Below are the code and all the weights of a small trained network. Each question names an input and a class and asks about switching units off, where a switched-off unit gives its printed mean instead of its output.

import numpy as np


def w(rows, s, z=0):
    codes = np.array(rows[::2]) - 128.0
    scale = np.full(codes.shape[1], s)
    scale[-1] = z or s
    return codes * scale


def norm(h):
    return h / np.sqrt((h * h).mean(-1, keepdims=True) + 1e-5)


def f(y):
    return y / 2 * (1 + np.tanh(0.7978845608 * (y + 0.044715 * y**3)))


def log_softmax(a):
    a = a - a.max(-1, keepdims=True)
    return a - np.log(np.exp(a).sum(-1, keepdims=True))


def net(x, mask):
    res = np.array(x, float).reshape(1, 5) / 4 @ E
    u = 0
    for l in range(2):
        y = f(norm(res) @ A[l][:, :-1].T + A[l][:, -1])
        res = res + np.where(mask[u : u + 11], y, B[l][:, -1]) @ B[l][:, :-1]
        u += 11
    return log_softmax(norm(res)[-1] @ U[:, :-1].T + U[:, -1])


A, B = {}, {}
E = w([
[166,194,115,191,172,63,84],'x0',
[148,123,118,105,143,92,130],'x1',
[81,137,230,164,146,46,160],'x2',
[106,219,74,144,2,50,128],'x3',
[90,167,150,69,128,180,104],'x4',
],0.0054)
A[0] = w([
[206,141,3,66,97,197,87,255],'L0N1',
[118,120,104,241,108,164,192,107],'L0N2',
[177,118,105,171,98,190,74,122],'L0N3',
[173,88,167,188,191,188,158,148],'L0N4',
[67,165,220,169,151,100,233,140],'L0N5',
[159,24,85,191,120,79,193,80],'L0N6',
[161,150,122,95,57,97,149,184],'L0N7',
[118,38,146,55,53,122,233,129],'L0N8',
[174,164,158,193,154,92,59,122],'L0N9',
[142,69,144,205,180,180,159,66],'L0N10',
[109,222,186,15,141,157,110,174],'L0N11',
],0.0068,0.0032)
B[0] = w([
[144,131,159,195,152,101,163,254],'L0N1',
[102,80,149,185,154,126,50,137],'L0N2',
[122,194,148,21,196,97,204,153],'L0N3',
[97,222,130,120,109,57,109,186],'L0N4',
[190,145,24,124,161,252,197,193],'L0N5',
[65,118,83,178,155,217,78,154],'L0N6',
[34,96,156,118,174,105,154,163],'L0N7',
[254,157,186,133,108,54,24,192],'L0N8',
[225,114,177,55,126,154,60,163],'L0N9',
[90,98,142,99,107,86,123,160],'L0N10',
[110,82,101,237,169,131,66,194],'L0N11',
],0.0063,0.007)
A[1] = w([
[118,64,100,71,198,88,89,32],'L1N1',
[143,75,164,150,190,134,153,65],'L1N2',
[110,136,91,164,158,91,71,143],'L1N3',
[163,122,123,81,168,75,77,201],'L1N4',
[85,144,168,2,180,159,178,145],'L1N5',
[117,34,117,70,80,153,168,169],'L1N6',
[196,186,96,103,170,143,195,253],'L1N7',
[125,112,167,90,206,150,111,92],'L1N8',
[138,71,179,116,76,148,155,149],'L1N9',
[85,149,161,142,151,65,167,193],'L1N10',
[132,60,85,171,171,101,148,193],'L1N11',
],0.0084,0.0015)
B[1] = w([
[107,96,97,141,92,121,171,172],'L1N1',
[98,203,99,120,117,138,150,221],'L1N2',
[89,74,143,84,154,153,88,228],'L1N3',
[115,121,199,192,119,125,129,237],'L1N4',
[104,154,160,151,121,132,149,153],'L1N5',
[164,182,128,161,186,57,127,114],'L1N6',
[154,147,153,111,55,145,154,253],'L1N7',
[127,68,75,135,75,71,116,233],'L1N8',
[178,254,139,136,160,141,62,137],'L1N9',
[120,93,160,125,128,170,184,188],'L1N10',
[97,135,124,87,116,214,107,205],'L1N11',
],0.0089,0.0043)
U = w([
[254,197,194,164,163,67,13,155],'0',
[178,205,95,131,97,215,242,139],'1',
[58,88,66,158,184,208,9,162],'2',
[120,102,178,166,104,179,124,209],'3',
[29,123,116,171,92,22,195,107],'4',
[171,115,110,22,164,162,80,61],'5',
[177,134,31,11,215,115,107,2],'6',
[162,157,12,15,234,52,116,19],'7',
],0.0088,0.0076)

Each question gives the input, the list of numbers given to net, and the class t.
The units are the neurons (one row each of A and B). Each row of codes is followed by its name. A weight is (code - 128) times the scale printed after its matrix; where a second scale follows, it is the last column's (A, B and U).
mask holds one flag per neuron, layer by layer. A switched-off neuron (its flag False) gives its mean, the last column of its row in B, instead of its output. The means were averaged over made-up inputs and are rounded, as every weight is.
A unit's drop is (log p(t) with every unit on - log p(t) with that unit switched off) / (log p(t) with every unit on - log p(t) with every unit switched off).
The circuit of an input: a set's keep is (log p(t) with only the set's units on - log p(t) with every unit switched off) / (log p(t) with every unit on - log p(t) with every unit switched off). Starting from the 12 units with the biggest drops (on a tie, the unit counted first), units are removed one at a time, each time the one whose removal leaves the highest keep (on an exact tie, the one counted first), for as long as the keep stays at least 0.8.
circuit, biggest first: the units of the circuit, biggest drop first
most important unit: the unit with the biggest drop
k most important neurons: the k neurons with the biggest drops, biggest first
k most important neurons of layer l: the k neurons of layer l with the biggest drops, biggest first
input [-1,3,7,-5,6], class 1: circuit, biggest first -> L0N5, L1N2
input [-5,-3,-5,-3,-5], class 0: circuit, biggest first -> L0N8, L0N5
input [-6,-4,4,3,1], class 0: circuit, biggest first -> L0N8
input [5,7,-2,1,-5], class 3: 3 most important neurons -> L0N8, L0N11, L1N4
input [5,6,-4,3,8], class 2: 2 most important neurons of layer 0 -> L0N11, L0N8
input [4,-5,-1,5,8], class 2: circuit, biggest first -> L0N11, L1N3
input [-5,5,-7,-1,-3], class 1: circuit, biggest first -> L0N1, L1N2
input [4,-5,-4,7,-2], class 4: circuit, biggest first -> L0N5, L0N8, L0N7
input [-8,-5,5,-8,7], class 0: 3 most important neurons -> L1N9, L1N6, L0N8
input [-1,-7,-4,-8,5], class 4: 2 most important neurons -> L0N5, L1N8
input [-8,-5,5,5,8], class 0: 2 most important neurons -> L0N8, L1N9
input [7,-5,-8,-4,2], class 1: circuit, biggest first -> L0N3, L1N7
input [2,-3,-4,5,2], class 4: 3 most important neurons -> L0N5, L0N7, L1N9
input [-8,2,-7,6,1], class 0: most important unit -> L0N5
input [-3,2,4,7,7], class 2: circuit, biggest first -> L0N11, L1N7, L1N3
input [6,7,2,-4,7], class 2: circuit, biggest first -> L0N11, L0N8
input [-4,-6,-6,8,-6], class 4: 4 most important neurons -> L0N5, L0N11, L0N7, L1N7
input [2,-3,-5,-6,-5], class 4: 2 most important neurons -> L0N3, L0N5
input [0,-3,-7,0,6], class 1: circuit, biggest first -> L0N3, L0N1
input [-7,6,0,0,-6], class 0: circuit, biggest first -> L0N8
input [-6,-3,7,-8,3], class 4: circuit, biggest first -> L0N4, L1N8, L1N2
input [-5,5,-6,-6,-1], class 1: 3 most important neurons -> L0N1, L1N2, L0N9
input [-6,4,8,4,-2], class 1: 2 most important neurons -> L0N5, L0N9
input [-7,2,1,-1,-7], class 0: 2 most important neurons -> L0N8, L0N11
input [0,1,6,4,-7], class 2: 4 most important neurons -> L0N6, L0N2, L0N3, L0N1
